How many dimensions does each matrix project onto, up to rounding?
[[ 0.212  0.241 -0.255  0.211]
 [ 0.241  0.672  0.186  0.358]
 [-0.255  0.186  0.871 -0.111]
 [ 0.211  0.358 -0.111  0.245]]
 => 2

[[ 0.222 -0.042  0.124 -0.394]
 [-0.042  0.988 -0.090 -0.050]
 [ 0.124 -0.090  0.074 -0.212]
 [-0.394 -0.050 -0.212  0.717]]
 => 2

[[ 0.574  0.372 -0.012  0.325]
 [ 0.372  0.670  0.076 -0.277]
 [-0.012  0.076  0.017 -0.102]
 [ 0.325 -0.277 -0.102  0.739]]
 => 2

[[0.102 0.261 0.153 0.013]
 [0.261 0.667 0.391 0.033]
 [0.153 0.391 0.229 0.020]
 [0.013 0.033 0.020 0.002]]
 => 1

[[ 0.370  0.000  0.072 -0.478]
 [ 0.000  1.000  0.000  0.000]
 [ 0.072  0.000  0.992  0.054]
 [-0.478  0.000  0.054  0.638]]
 => 3

[[ 0.559  0.083 -0.332 -0.360]
 [ 0.083  0.012 -0.049 -0.054]
 [-0.332 -0.049  0.197  0.214]
 [-0.360 -0.054  0.214  0.232]]
 => 1

[[0.640 0.198 0.323 0.295]
 [0.198 0.061 0.100 0.091]
 [0.323 0.100 0.163 0.149]
 [0.295 0.091 0.149 0.136]]
 => 1

[[ 0.149  0.271 -0.080  0.217]
 [ 0.271  0.492 -0.145  0.394]
 [-0.080 -0.145  0.043 -0.116]
 [ 0.217  0.394 -0.116  0.316]]
 => 1

[[ 0.627  0.455  0.115 -0.118]
 [ 0.455  0.445 -0.140  0.144]
 [ 0.115 -0.140  0.965  0.036]
 [-0.118  0.144  0.036  0.963]]
 => 3

[[ 0.606  0.141 -0.229 -0.408]
 [ 0.141  0.874  0.300 -0.002]
 [-0.229  0.300  0.235  0.194]
 [-0.408 -0.002  0.194  0.285]]
 => 2

[[ 0.851 -0.114  0.330 -0.074]
 [-0.114  0.913  0.252 -0.056]
 [ 0.330  0.252  0.273  0.162]
 [-0.074 -0.056  0.162  0.964]]
 => 3

[[ 0.996 -0.044  0.030 -0.034]
 [-0.044  0.525  0.328 -0.374]
 [ 0.030  0.328  0.773  0.258]
 [-0.034 -0.374  0.258  0.706]]
 => 3

[[ 0.014  0.029 -0.019 -0.112]
 [ 0.029  0.061 -0.040 -0.235]
 [-0.019 -0.040  0.026  0.152]
 [-0.112 -0.235  0.152  0.899]]
 => 1

[[0.030 0.065 0.008 0.157]
 [0.065 0.143 0.017 0.344]
 [0.008 0.017 0.002 0.041]
 [0.157 0.344 0.041 0.825]]
 => 1

[[ 0.583 -0.110  0.477  0.054]
 [-0.110  0.184 -0.012 -0.371]
 [ 0.477 -0.012  0.429 -0.130]
 [ 0.054 -0.371 -0.130  0.804]]
 => 2

[[ 0.228  0.326 -0.264 -0.010]
 [ 0.326  0.862  0.112  0.004]
 [-0.264  0.112  0.910 -0.003]
 [-0.010  0.004 -0.003  1.000]]
 => 3

[[ 0.619 -0.301 -0.327 -0.196]
 [-0.301  0.146  0.159  0.095]
 [-0.327  0.159  0.173  0.104]
 [-0.196  0.095  0.104  0.062]]
 => 1

[[ 0.548  0.358  0.167 -0.302]
 [ 0.358  0.234  0.109 -0.198]
 [ 0.167  0.109  0.051 -0.092]
 [-0.302 -0.198 -0.092  0.167]]
 => 1

[[ 0.277  0.123  0.210  0.376]
 [ 0.123  0.358 -0.343  0.311]
 [ 0.210 -0.343  0.787  0.076]
 [ 0.376  0.311  0.076  0.578]]
 => 2

[[ 0.617  0.410 -0.025  0.260]
 [ 0.410  0.395 -0.263 -0.045]
 [-0.025 -0.263  0.493  0.425]
 [ 0.260 -0.045  0.425  0.495]]
 => 2

[[ 0.974 -0.153 -0.033  0.025]
 [-0.153  0.090 -0.160  0.181]
 [-0.033 -0.160  0.417 -0.465]
 [ 0.025  0.181 -0.465  0.519]]
 => 2

[[ 0.100  0.249  0.040 -0.163]
 [ 0.249  0.618  0.095 -0.406]
 [ 0.040  0.095  0.962  0.161]
 [-0.163 -0.406  0.161  0.320]]
 => 2

[[ 0.593 -0.440  0.179 -0.123]
 [-0.440  0.327 -0.133  0.092]
 [ 0.179 -0.133  0.054 -0.037]
 [-0.123  0.092 -0.037  0.026]]
 => 1

[[ 0.990  0.075  0.065 -0.014]
 [ 0.075  0.445 -0.481  0.101]
 [ 0.065 -0.481  0.583  0.087]
 [-0.014  0.101  0.087  0.982]]
 => 3

[[0.082 0.026 0.270 0.042]
 [0.026 0.008 0.086 0.013]
 [0.270 0.086 0.889 0.137]
 [0.042 0.013 0.137 0.021]]
 => 1

[[ 0.790  0.010 -0.108  0.393]
 [ 0.010  0.001  0.023  0.012]
 [-0.108  0.023  0.945  0.201]
 [ 0.393  0.012  0.201  0.264]]
 => 2

[[ 0.251 -0.348 -0.256  0.038]
 [-0.348  0.658  0.077 -0.313]
 [-0.256  0.077  0.700  0.373]
 [ 0.038 -0.313  0.373  0.391]]
 => 2

[[ 0.353  0.367 -0.305  0.019]
 [ 0.367  0.533 -0.156 -0.299]
 [-0.305 -0.156  0.437 -0.358]
 [ 0.019 -0.299 -0.358  0.678]]
 => 2

[[ 0.922  0.195 -0.052  0.177]
 [ 0.195  0.514  0.129 -0.442]
 [-0.052  0.129  0.966  0.118]
 [ 0.177 -0.442  0.118  0.599]]
 => 3

[[ 0.098  0.064  0.242 -0.160]
 [ 0.064  0.042  0.159 -0.105]
 [ 0.242  0.159  0.598 -0.396]
 [-0.160 -0.105 -0.396  0.262]]
 => 1

[[ 0.249 -0.304  0.228 -0.206]
 [-0.304  0.868  0.147 -0.011]
 [ 0.228  0.147  0.573 -0.414]
 [-0.206 -0.011 -0.414  0.310]]
 => 2

[[ 0.892 -0.157  0.128  0.235]
 [-0.157  0.365  0.449 -0.073]
 [ 0.128  0.449  0.678 -0.011]
 [ 0.235 -0.073 -0.011  0.065]]
 => 2

[[ 0.719  0.049  0.430  0.121]
 [ 0.049  0.991 -0.076 -0.021]
 [ 0.430 -0.076  0.342 -0.184]
 [ 0.121 -0.021 -0.184  0.948]]
 => 3

[[ 0.551  0.413 -0.274 -0.048]
 [ 0.413  0.621  0.251  0.044]
 [-0.274  0.251  0.833 -0.029]
 [-0.048  0.044 -0.029  0.995]]
 => 3

[[ 0.992  0.085 -0.012 -0.023]
 [ 0.085  0.090  0.129  0.240]
 [-0.012  0.129  0.982 -0.034]
 [-0.023  0.240 -0.034  0.937]]
 => 3

[[0.014 0.063 0.089 0.049]
 [0.063 0.273 0.385 0.215]
 [0.089 0.385 0.544 0.303]
 [0.049 0.215 0.303 0.169]]
 => 1

[[ 0.814  0.381 -0.005  0.078]
 [ 0.381  0.219  0.011 -0.159]
 [-0.005  0.011  1.000  0.002]
 [ 0.078 -0.159  0.002  0.968]]
 => 3

[[ 0.385  0.004  0.419  0.248]
 [ 0.004  1.000 -0.003 -0.001]
 [ 0.419 -0.003  0.715 -0.169]
 [ 0.248 -0.001 -0.169  0.900]]
 => 3

[[ 0.046  0.117 -0.092  0.149]
 [ 0.117  0.293 -0.231  0.375]
 [-0.092 -0.231  0.182 -0.295]
 [ 0.149  0.375 -0.295  0.479]]
 => 1

[[ 0.735  0.079  0.434 -0.015]
 [ 0.079  0.008  0.047 -0.002]
 [ 0.434  0.047  0.256 -0.009]
 [-0.015 -0.002 -0.009  0.000]]
 => 1

[[ 0.655  0.184 -0.219  0.380]
 [ 0.184  0.073  0.070  0.171]
 [-0.219  0.070  0.859  0.262]
 [ 0.380  0.171  0.262  0.412]]
 => 2

[[ 0.936 -0.027  0.218  0.108]
 [-0.027  0.280  0.220 -0.391]
 [ 0.218  0.220  0.233 -0.288]
 [ 0.108 -0.391 -0.288  0.551]]
 => 2

[[ 0.196 -0.015  0.240 -0.316]
 [-0.015  0.001 -0.019  0.025]
 [ 0.240 -0.019  0.294 -0.386]
 [-0.316  0.025 -0.386  0.509]]
 => 1

[[ 0.843  0.041 -0.360  0.028]
 [ 0.041  0.115 -0.029 -0.315]
 [-0.360 -0.029  0.155  0.021]
 [ 0.028 -0.315  0.021  0.887]]
 => 2

[[ 0.666  0.424  0.206 -0.020]
 [ 0.424  0.447 -0.241 -0.097]
 [ 0.206 -0.241  0.846  0.171]
 [-0.020 -0.097  0.171  0.041]]
 => 2

[[ 0.021  0.140  0.001 -0.032]
 [ 0.140  0.930  0.007 -0.212]
 [ 0.001  0.007  0.000 -0.002]
 [-0.032 -0.212 -0.002  0.048]]
 => 1

[[ 0.073 -0.226  0.082 -0.099]
 [-0.226  0.701 -0.254  0.306]
 [ 0.082 -0.254  0.092 -0.111]
 [-0.099  0.306 -0.111  0.133]]
 => 1

[[ 0.301  0.123 -0.390  0.209]
 [ 0.123  0.931  0.157  0.156]
 [-0.390  0.157  0.617 -0.245]
 [ 0.209  0.156 -0.245  0.150]]
 => 2

[[ 0.186 -0.168  0.347  0.052]
 [-0.168  0.151 -0.313 -0.047]
 [ 0.347 -0.313  0.648  0.098]
 [ 0.052 -0.047  0.098  0.015]]
 => 1

[[0.589 0.064 0.374 0.313]
 [0.064 0.007 0.040 0.034]
 [0.374 0.040 0.237 0.199]
 [0.313 0.034 0.199 0.167]]
 => 1

[[ 0.891  0.300 -0.084 -0.004]
 [ 0.300  0.172  0.224  0.050]
 [-0.084  0.224  0.900  0.182]
 [-0.004  0.050  0.182  0.037]]
 => 2

[[ 0.090 -0.282 -0.019  0.043]
 [-0.282  0.912 -0.006  0.013]
 [-0.019 -0.006  1.000  0.001]
 [ 0.043  0.013  0.001  0.998]]
 => 3

[[ 0.299 -0.350  0.115 -0.272]
 [-0.350  0.725 -0.244 -0.134]
 [ 0.115 -0.244  0.082  0.050]
 [-0.272 -0.134  0.050  0.894]]
 => 2

[[ 0.778  0.351 -0.009  0.222]
 [ 0.351  0.444  0.014 -0.351]
 [-0.009  0.014  1.000  0.009]
 [ 0.222 -0.351  0.009  0.778]]
 => 3

[[ 0.677 -0.401  0.068  0.230]
 [-0.401  0.501  0.084  0.286]
 [ 0.068  0.084  0.986 -0.048]
 [ 0.230  0.286 -0.048  0.836]]
 => 3

[[ 0.018 -0.041  0.007 -0.125]
 [-0.041  0.998  0.013 -0.004]
 [ 0.007  0.013  0.003 -0.056]
 [-0.125 -0.004 -0.056  0.981]]
 => 2

[[ 0.997 -0.038 -0.033  0.011]
 [-0.038  0.459 -0.471  0.157]
 [-0.033 -0.471  0.589  0.137]
 [ 0.011  0.157  0.137  0.954]]
 => 3

[[0.154 0.240 0.089 0.254]
 [0.240 0.374 0.139 0.397]
 [0.089 0.139 0.052 0.148]
 [0.254 0.397 0.148 0.421]]
 => 1

[[ 0.030 -0.134 -0.049  0.092]
 [-0.134  0.606  0.221 -0.415]
 [-0.049  0.221  0.081 -0.151]
 [ 0.092 -0.415 -0.151  0.284]]
 => 1

[[ 0.576  0.449  0.163 -0.129]
 [ 0.449  0.460 -0.188 -0.110]
 [ 0.163 -0.188  0.934 -0.008]
 [-0.129 -0.110 -0.008  0.030]]
 => 2

[[ 0.433  0.461  0.067  0.170]
 [ 0.461  0.625 -0.054 -0.138]
 [ 0.067 -0.054  0.992 -0.020]
 [ 0.170 -0.138 -0.020  0.949]]
 => 3

[[ 0.775  0.124  0.394 -0.061]
 [ 0.124  0.932 -0.216  0.034]
 [ 0.394 -0.216  0.310  0.108]
 [-0.061  0.034  0.108  0.983]]
 => 3

[[ 0.226 -0.289 -0.139 -0.268]
 [-0.289  0.892 -0.052 -0.100]
 [-0.139 -0.052  0.975 -0.048]
 [-0.268 -0.100 -0.048  0.907]]
 => 3

[[ 0.549 -0.115  0.367  0.316]
 [-0.115  0.971  0.093  0.080]
 [ 0.367  0.093  0.702 -0.257]
 [ 0.316  0.080 -0.257  0.778]]
 => 3

[[ 0.386  0.140 -0.094  0.456]
 [ 0.140  0.051 -0.034  0.166]
 [-0.094 -0.034  0.023 -0.111]
 [ 0.456  0.166 -0.111  0.540]]
 => 1
